Below are the code and all the weights of a small trained network. Each question names an input and a class and asks about switching units off, where a switched-off unit gives its printed mean instead of its output.

import numpy as np


def w(rows, s, z=0):
    codes = np.array(rows[::2]) - 128.0
    scale = np.full(codes.shape[1], s)
    scale[-1] = z or s
    return codes * scale


def f(y):
    return np.maximum(y, 0)


def log_softmax(a):
    a = a - a.max(-1, keepdims=True)
    return a - np.log(np.exp(a).sum(-1, keepdims=True))


def net(x, mask):
    res = np.array(x, float).reshape(1, 8) / 4 @ E
    y = f(res @ A[0][:, :-1].T + A[0][:, -1])
    res = res + np.where(mask, y, B[0][:, -1]) @ B[0][:, :-1]
    return log_softmax(res[-1] @ U[:, :-1].T + U[:, -1])


A, B = {}, {}
E = w([
[166,71,209,69,146,128,95,89,156,32,98,112],'x0',
[165,66,150,70,172,161,151,149,123,255,64,52],'x1',
[183,158,185,130,122,34,51,160,203,200,155,182],'x2',
[133,177,194,121,157,82,123,118,16,130,197,47],'x3',
[70,154,121,37,221,86,179,159,131,127,119,185],'x4',
[132,182,150,222,252,186,83,168,160,106,93,101],'x5',
[58,162,178,98,37,138,92,226,137,110,71,75],'x6',
[128,130,129,129,128,126,129,125,128,127,124,126],'x7',
],0.0079)
A[0] = w([
[214,124,93,150,192,118,164,56,107,140,189,154,118],'neuron 0',
[74,90,92,125,122,191,182,110,120,86,108,74,10],'neuron 1',
[159,91,114,82,150,150,147,145,114,238,51,77,23],'neuron 2',
[130,71,69,145,87,188,128,128,244,132,66,203,76],'neuron 3',
[81,193,98,151,107,121,131,122,109,46,143,191,46],'neuron 4',
[84,177,100,153,128,116,167,170,94,187,164,128,118],'neuron 5',
[143,100,153,102,148,169,153,143,130,215,80,74,46],'neuron 6',
[149,77,155,74,152,137,154,149,121,190,86,73,69],'neuron 7',
[70,182,164,98,82,145,85,184,121,115,112,96,69],'neuron 8',
[103,190,153,209,255,179,79,176,151,110,84,105,57],'neuron 9',
[91,169,84,162,123,136,158,167,98,201,152,145,63],'neuron 10',
[86,179,115,152,85,89,114,128,137,41,160,159,3],'neuron 11',
[89,110,76,124,140,203,201,132,66,78,92,114,10],'neuron 12',
[50,153,169,119,60,121,113,212,130,112,79,74,58],'neuron 13',
[190,150,168,131,119,57,68,170,212,188,148,195,42],'neuron 14',
[176,132,102,204,51,168,104,126,117,166,155,88,130],'neuron 15',
[76,159,144,116,78,140,118,183,143,123,79,108,51],'neuron 16',
[30,178,101,31,236,52,198,192,104,136,105,214,16],'neuron 17',
[142,179,208,127,142,87,115,106,15,133,223,37,129],'neuron 18',
[190,155,171,122,134,23,68,174,182,187,136,152,36],'neuron 19',
[78,156,159,91,87,124,101,181,119,127,114,92,27],'neuron 20',
[98,74,110,38,15,55,173,94,84,157,154,156,34],'neuron 21',
[68,174,36,165,122,117,167,164,109,216,146,145,149],'neuron 22',
[154,75,201,74,156,119,118,106,133,53,113,119,227],'neuron 23',
],0.0079,0.0039)
B[0] = w([
[100,39,83,162,187,101,151,85,133,191,102,190,204],'neuron 0',
[74,165,161,98,145,162,103,96,67,118,164,99,184],'neuron 1',
[153,151,146,185,145,111,106,168,122,77,201,190,205],'neuron 2',
[74,158,66,72,140,91,157,251,97,148,80,152,254],'neuron 3',
[160,162,160,186,126,127,103,163,130,88,179,181,202],'neuron 4',
[138,124,157,66,139,98,111,120,168,92,111,114,187],'neuron 5',
[170,156,143,180,129,125,98,161,123,79,189,195,193],'neuron 6',
[154,156,150,182,132,120,101,154,143,76,188,173,198],'neuron 7',
[126,61,103,144,174,109,149,87,132,165,120,160,194],'neuron 8',
[200,171,83,103,39,197,227,93,189,196,148,85,245],'neuron 9',
[106,133,187,62,162,109,121,113,192,85,121,119,182],'neuron 10',
[167,160,151,180,157,123,111,166,149,98,198,184,196],'neuron 11',
[60,142,160,101,147,185,108,96,61,124,166,86,195],'neuron 12',
[121,60,98,157,184,108,154,62,135,160,129,175,212],'neuron 13',
[57,137,143,107,148,187,124,92,35,121,170,62,235],'neuron 14',
[154,86,172,156,74,94,50,117,130,94,53,74,199],'neuron 15',
[129,82,100,157,176,115,148,81,127,177,145,155,184],'neuron 16',
[195,92,145,226,23,116,75,118,52,123,36,94,245],'neuron 17',
[87,160,47,80,147,106,150,254,120,149,62,165,238],'neuron 18',
[68,143,135,102,145,200,123,94,63,124,153,96,221],'neuron 19',
[112,88,95,159,163,102,159,92,137,161,121,150,176],'neuron 20',
[194,201,84,129,73,195,205,98,181,182,154,78,237],'neuron 21',
[120,119,190,52,156,98,90,91,212,76,124,100,219],'neuron 22',
[137,140,187,63,139,68,91,109,208,92,97,88,234],'neuron 23',
],0.0081,0.01)
U = w([
[167,158,144,179,136,118,101,167,124,83,245,198,94],'0',
[48,140,142,101,142,180,115,83,34,126,182,85,96],'1',
[195,174,97,114,76,165,211,101,176,175,152,96,107],'2',
[118,40,95,153,187,97,154,63,132,173,120,186,106],'3',
[90,153,82,86,135,103,142,240,102,136,66,150,126],'4',
[170,92,148,178,63,111,67,116,82,113,47,95,255],'5',
[128,128,179,51,151,89,95,95,210,79,114,106,109],'6',
],0.012,0.0098)

Each question gives the input, the list of numbers given to net, and the class t.
The units are the neurons (one row each of A and B). Each row of codes is followed by its name. A weight is (code - 128) times the scale printed after its matrix; where a second scale follows, it is the last column's (A, B and U).
mask holds one flag per neuron, in row order. A switched-off neuron (its flag False) gives its mean, the last column of its row in B, instead of its output. The means were averaged over made-up inputs and are rounded, as every weight is.
A unit's drop is (log p(t) with every unit on - log p(t) with that unit switched off) / (log p(t) with every unit on - log p(t) with every unit switched off).
The circuit of an input: a set's keep is (log p(t) with only the set's units on - log p(t) with every unit switched off) / (log p(t) with every unit on - log p(t) with every unit switched off). Starting from the 12 units with the biggest drops (on a tie, the unit counted first), units are removed one at a time, each time the one whose removal leaves the highest keep (on an exact tie, the one counted first), for as long as the keep stays at least 0.8.
circuit, biggest first: the units of the circuit, biggest drop first
most important unit: the unit with the biggest drop
k most important neurons: the k neurons with the biggest drops, biggest first
drop when u is switched off: that unit's drop, to one decimal
input [-5,0,2,1,-7,6,-4,-6], class 5: most important unit : neuron 15
input [-7,-5,-3,5,3,3,-4,8], class 6: circuit, biggest first : [neuron 22; neuron 5]
input [-5,2,8,-7,-3,8,6,4], class 1: 2 most important neurons : [neuron 14; neuron 19]
input [-6,-1,-1,-2,8,-5,8,4], class 3: 4 most important neurons : [neuron 13; neuron 16; neuron 8; neuron 20]
input [-8,-3,-1,3,-7,1,-4,1], class 6: circuit, biggest first : [neuron 22; neuron 10]
input [3,-5,3,-5,1,-4,6,-2], class 3: circuit, biggest first : [neuron 13; neuron 16]
input [5,-3,-7,8,0,-7,-3,8], class 4: 2 most important neurons : [neuron 18; neuron 9]
input [7,-5,-3,-5,-4,1,-2,8], class 6: 2 most important neurons : [neuron 23; neuron 17]
input [2,-1,-5,-5,7,-8,1,-8], class 2: 2 most important neurons : [neuron 21; neuron 15]
input [2,-5,-3,-7,-7,5,-8,-4], class 3: 4 most important neurons : [neuron 0; neuron 18; neuron 17; neuron 21]
input [6,-8,-8,-4,5,5,6,-8], class 0: 3 most important neurons : [neuron 4; neuron 11; neuron 14]
input [-5,-2,-3,1,5,-3,-1,2], class 5: 3 most important neurons : [neuron 17; neuron 23; neuron 9]
input [3,2,1,-8,-2,-5,-7,-6], class 4: 2 most important neurons : [neuron 3; neuron 13]
input [-5,0,2,8,7,-3,-4,-4], class 4: most important unit : neuron 18
input [-6,0,1,6,6,2,7,-8], class 3: circuit, biggest first : [neuron 13; neuron 8]
input [-2,2,-6,4,-8,8,6,-7], class 2: 3 most important neurons : [neuron 9; neuron 17; neuron 14]
input [-1,3,-7,-7,-4,7,5,1], class 1: 4 most important neurons : [neuron 12; neuron 1; neuron 21; neuron 18]
input [4,1,-8,-5,-7,-5,2,-2], class 1: drop when neuron 12 is switched off : 0.3
input [1,-2,-8,-4,0,-3,-3,-4], class 1: drop when neuron 4 is switched off : 0.0
input [0,8,5,-1,-7,-2,7,5], class 0: drop when neuron 17 is switched off : 0.1
input [-6,1,4,5,-8,7,-6,-2], class 5: circuit, biggest first : [neuron 15]
